Here is a tiny trained network, its code and every weight. The questions are about switching its units off for an input and a target symbol, where a switched-off unit gives its printed mean instead of its output.

import numpy as np


def w(rows, s, z=0):
    codes = np.array(rows[::2]) - 128.0
    scale = np.full(codes.shape[1], s)
    scale[-1] = z or s
    return codes * scale


def norm(h):
    return h / np.sqrt((h * h).mean(-1, keepdims=True) + 1e-5)


def f(y):
    return y / 2 * (1 + np.tanh(0.7978845608 * (y + 0.044715 * y**3)))


def softmax(a):
    e = np.exp(a - a.max(-1, keepdims=True))
    return e / e.sum(-1, keepdims=True)


def log_softmax(a):
    a = a - a.max(-1, keepdims=True)
    return a - np.log(np.exp(a).sum(-1, keepdims=True))


def net(x, mask):
    ids = ['βγδεηθλμπστψ'.index(c) for c in x.split()]
    T = len(ids)
    res = E[ids] + P[:T]
    u = 0
    for l in range(3):
        r = norm(res)
        for j in range(3):
            rows = slice(2 * j, 2 * j + 2)
            q, k, v = (r @ M[l][rows].T for M in (Q, K, V))
            z = softmax(np.where(np.tri(T) > 0, q @ k.T / 2**0.5, -1e9)) @ v
            o = O[l][rows]
            res = res + np.where(mask[u + j], z, o[:, -1]) @ o[:, :-1]
        u += 3
        y = f(norm(res) @ A[l][:, :-1].T + A[l][:, -1])
        res = res + np.where(mask[u : u + 8], y, B[l][:, -1]) @ B[l][:, :-1]
        u += 8
    return log_softmax(norm(res)[-1] @ U[:, :-1].T + U[:, -1])


Q, K, V, O, A, B = {}, {}, {}, {}, {}, {}
E = w([
[117,191,37,151],'β',
[52,175,247,127],'γ',
[183,89,131,98],'δ',
[212,250,178,144],'ε',
[207,128,173,110],'η',
[99,159,81,135],'θ',
[141,104,202,127],'λ',
[95,87,109,27],'μ',
[129,113,183,148],'π',
[142,114,194,121],'σ',
[147,116,182,102],'τ',
[15,100,110,138],'ψ',
],0.024)
P = w([
[119,245,229,97],'0',
[109,206,224,185],'1',
[119,175,197,202],'2',
[127,142,176,203],'3',
[128,120,144,210],'4',
[130,97,117,204],'5',
[133,75,92,202],'6',
[134,45,71,200],'7',
[144,15,43,195],'8',
[146,3,31,234],'9',
],0.0059)
Q[0] = w([
[251,244,112,208],'L0H0',
[142,208,181,22],'L0H0',
[124,149,167,110],'L0H1',
[160,117,108,114],'L0H1',
[106,74,222,131],'L0H2',
[117,149,138,4],'L0H2',
],0.011)
K[0] = w([
[237,219,248,107],'L0H0',
[203,95,86,199],'L0H0',
[104,103,138,194],'L0H1',
[107,108,103,105],'L0H1',
[166,24,188,195],'L0H2',
[70,112,172,2],'L0H2',
],0.0096)
V[0] = w([
[64,178,133,84],'L0H0',
[168,43,97,225],'L0H0',
[183,3,141,150],'L0H1',
[152,237,107,30],'L0H1',
[72,246,145,150],'L0H2',
[191,213,42,42],'L0H2',
],0.0052)
O[0] = w([
[97,168,94,84,195],'L0H0',
[154,88,156,92,58],'L0H0',
[159,103,87,165,78],'L0H1',
[68,172,97,56,134],'L0H1',
[97,161,114,206,175],'L0H2',
[63,173,1,42,3],'L0H2',
],0.0059,0.0028)
A[0] = w([
[227,208,157,99,249],'L0N0',
[160,138,125,178,144],'L0N1',
[186,186,70,150,228],'L0N2',
[96,96,87,110,178],'L0N3',
[167,123,248,105,105],'L0N4',
[240,133,174,108,124],'L0N5',
[121,81,85,169,196],'L0N6',
[65,129,140,160,128],'L0N7',
],0.016,0.0021)
B[0] = w([
[106,103,250,139,215],'L0N0',
[160,118,157,79,153],'L0N1',
[110,77,169,191,167],'L0N2',
[194,144,136,147,160],'L0N3',
[60,166,27,160,255],'L0N4',
[183,37,176,171,222],'L0N5',
[164,96,90,137,154],'L0N6',
[119,133,121,190,179],'L0N7',
],0.023,0.011)
Q[1] = w([
[59,208,234,58],'L1H0',
[212,100,150,108],'L1H0',
[145,108,154,110],'L1H1',
[154,169,146,119],'L1H1',
[173,9,140,148],'L1H2',
[189,134,139,89],'L1H2',
],0.016)
K[1] = w([
[80,250,250,122],'L1H0',
[182,71,147,112],'L1H0',
[95,140,164,127],'L1H1',
[98,192,152,125],'L1H1',
[181,28,68,160],'L1H2',
[166,171,140,79],'L1H2',
],0.016)
V[1] = w([
[207,185,179,129],'L1H0',
[110,183,49,139],'L1H0',
[254,172,158,153],'L1H1',
[192,186,69,211],'L1H1',
[220,122,40,103],'L1H2',
[129,134,214,185],'L1H2',
],0.017)
O[1] = w([
[20,147,48,118,22],'L1H0',
[99,63,182,213,122],'L1H0',
[3,1,101,139,44],'L1H1',
[26,47,213,170,196],'L1H1',
[46,42,246,48,5],'L1H2',
[173,116,49,244,254],'L1H2',
],0.0091,0.0077)
A[1] = w([
[144,144,62,77,253],'L1N0',
[95,165,138,182,147],'L1N1',
[99,253,177,122,50],'L1N2',
[66,153,227,139,146],'L1N3',
[54,104,26,171,168],'L1N4',
[194,53,133,124,118],'L1N5',
[195,89,27,117,206],'L1N6',
[23,229,151,91,250],'L1N7',
],0.02,0.0048)
B[1] = w([
[28,99,189,83,129],'L1N0',
[209,54,187,141,254],'L1N1',
[127,180,223,184,146],'L1N2',
[41,156,86,81,177],'L1N3',
[113,150,37,97,255],'L1N4',
[170,122,52,183,204],'L1N5',
[172,174,156,4,192],'L1N6',
[13,171,15,107,165],'L1N7',
],0.02,0.0099)
Q[2] = w([
[131,123,253,97],'L2H0',
[158,68,116,118],'L2H0',
[161,103,82,144],'L2H1',
[132,180,80,109],'L2H1',
[144,168,110,119],'L2H2',
[103,193,194,163],'L2H2',
],0.034)
K[2] = w([
[136,134,254,117],'L2H0',
[119,46,151,126],'L2H0',
[154,71,55,127],'L2H1',
[110,157,98,96],'L2H1',
[125,109,176,147],'L2H2',
[126,242,111,190],'L2H2',
],0.028)
V[2] = w([
[133,56,91,101],'L2H0',
[3,135,111,132],'L2H0',
[190,126,215,130],'L2H1',
[62,56,168,222],'L2H1',
[149,119,36,106],'L2H2',
[158,152,109,97],'L2H2',
],0.019)
O[2] = w([
[138,216,187,155,127],'L2H0',
[245,128,72,240,5],'L2H0',
[84,114,45,137,153],'L2H1',
[123,210,122,25,200],'L2H1',
[79,90,172,44,130],'L2H2',
[99,152,140,102,109],'L2H2',
],0.012)
A[2] = w([
[56,114,16,140,132],'L2N0',
[65,68,117,180,109],'L2N1',
[136,115,158,177,134],'L2N2',
[55,168,47,83,253],'L2N3',
[116,182,252,132,56],'L2N4',
[148,167,51,82,184],'L2N5',
[184,143,121,128,109],'L2N6',
[132,127,128,130,131],'L2N7',
],0.024,0.0049)
B[2] = w([
[99,169,70,29,254],'L2N0',
[94,98,98,187,206],'L2N1',
[83,93,136,99,234],'L2N2',
[50,77,252,161,205],'L2N3',
[219,214,244,215,201],'L2N4',
[88,146,180,188,212],'L2N5',
[174,138,165,92,214],'L2N6',
[131,131,137,121,135],'L2N7',
],0.026,0.0084)
U = w([
[163,105,183,90,142],'β',
[102,67,69,56,188],'γ',
[118,219,171,12,31],'δ',
[184,45,191,8,95],'ε',
[147,176,236,173,254],'η',
[166,182,137,61,135],'θ',
[185,203,84,146,63],'λ',
[173,102,107,170,95],'μ',
[87,12,157,193,45],'π',
[48,180,86,180,200],'σ',
[104,137,106,65,194],'τ',
[38,108,230,49,196],'ψ',
],0.012,0.0019)

Each question gives the input, a string of symbols that net reads in full, and the target symbol t.
The units are the heads (2 rows each of Q, K, V and O) and the neurons (one row each of A and B). Each row of codes is followed by its name. A weight is (code - 128) times the scale printed after its matrix; where a second scale follows, it is the last column's (O, A, B and U).
mask holds one flag per unit, layer by layer, with each layer's heads first. A switched-off unit (its flag False) gives its mean, the last column of its rows in O or B, instead of its output. The means were averaged over made-up inputs and are rounded, as every weight is.
A unit's drop is (log p(t) with every unit on - log p(t) with that unit switched off) / (log p(t) with every unit on - log p(t) with every unit switched off).
The circuit of an input: a set's keep is (log p(t) with only the set's units on - log p(t) with every unit switched off) / (log p(t) with every unit on - log p(t) with every unit switched off). Starting from the 12 units with the biggest drops (on a tie, the unit counted first), units are removed one at a time, each time the one whose removal leaves the highest keep (on an exact tie, the one counted first), for as long as the keep stays at least 0.8.
circuit, biggest first: the units of the circuit, biggest drop first
most important unit: the unit with the biggest drop
k most important neurons: the k neurons with the biggest drops, biggest first
k most important neurons of layer l: the k neurons of layer l with the biggest drops, biggest first
heads that matter: for each layer, one digit per head in row order, 1 if its drop is at least 0.15 and else 0, layers parted by /
input ε μ σ, target δ: 4 most important neurons	L0N4, L1N4, L0N3, L1N0
input π β ψ ψ ψ π ε β, target λ: circuit, biggest first	L0N0, L2H0
input ψ γ λ η, target π: circuit, biggest first	L0N5, L0N4
input σ η θ ψ γ λ, target μ: most important neuron	L0N5
input μ γ σ, target μ: circuit, biggest first	L0N5, L1N7, L0N4, L2H0
input ψ θ σ ψ τ, target γ: 2 most important neurons	L0N4, L0N6
input γ π λ, target π: heads that matter	000 / 110 / 100
input λ μ λ β, target ε: 4 most important neurons of layer 0	L0N4, L0N5, L0N2, L0N0
input π ε γ τ ε λ π ε β, target λ: 3 most important neurons of layer 1	L1N5, L1N1, L1N2
input β δ σ π π τ, target π: 3 most important neurons	L0N0, L0N4, L2N0
input μ γ τ η ε λ, target λ: 2 most important neurons	L2N3, L0N0
input β θ ε θ γ λ ψ, target ε: 2 most important neurons of layer 0	L0N7, L0N4
input β σ ψ η π π, target π: heads that matter	011 / 111 / 110
input γ ψ ψ β, target γ: most important unit	L0N0
input ψ μ μ η ψ ψ ε σ ψ σ, target γ: heads that matter	000 / 111 / 000
input ψ μ ψ ε π, target λ: heads that matter	000 / 001 / 001
input θ π ψ λ ε ε ψ σ, target γ: heads that matter	001 / 111 / 000
input ψ μ γ σ μ λ, target δ: 3 most important neurons of layer 1	L1N2, L1N4, L1N0
input γ λ ε ψ, target λ: heads that matter	001 / 001 / 011
input μ β δ τ ψ ψ σ μ σ, target δ: 3 most important neurons	L1N5, L1N4, L0N0
input μ π δ ψ μ θ η δ ψ ψ, target γ: most important unit	L0N0
input λ π β, target π: 4 most important neurons	L0N4, L0N2, L2N0, L0N0
input ε ε ψ ψ λ λ, target ε: 3 most important neurons of layer 0	L0N5, L0N3, L0N1
input μ δ τ μ β ε μ θ, target δ: heads that matter	000 / 011 / 110
input σ π μ τ, target δ: 4 most important neurons of layer 1	L1N4, L1N6, L1N7, L1N2
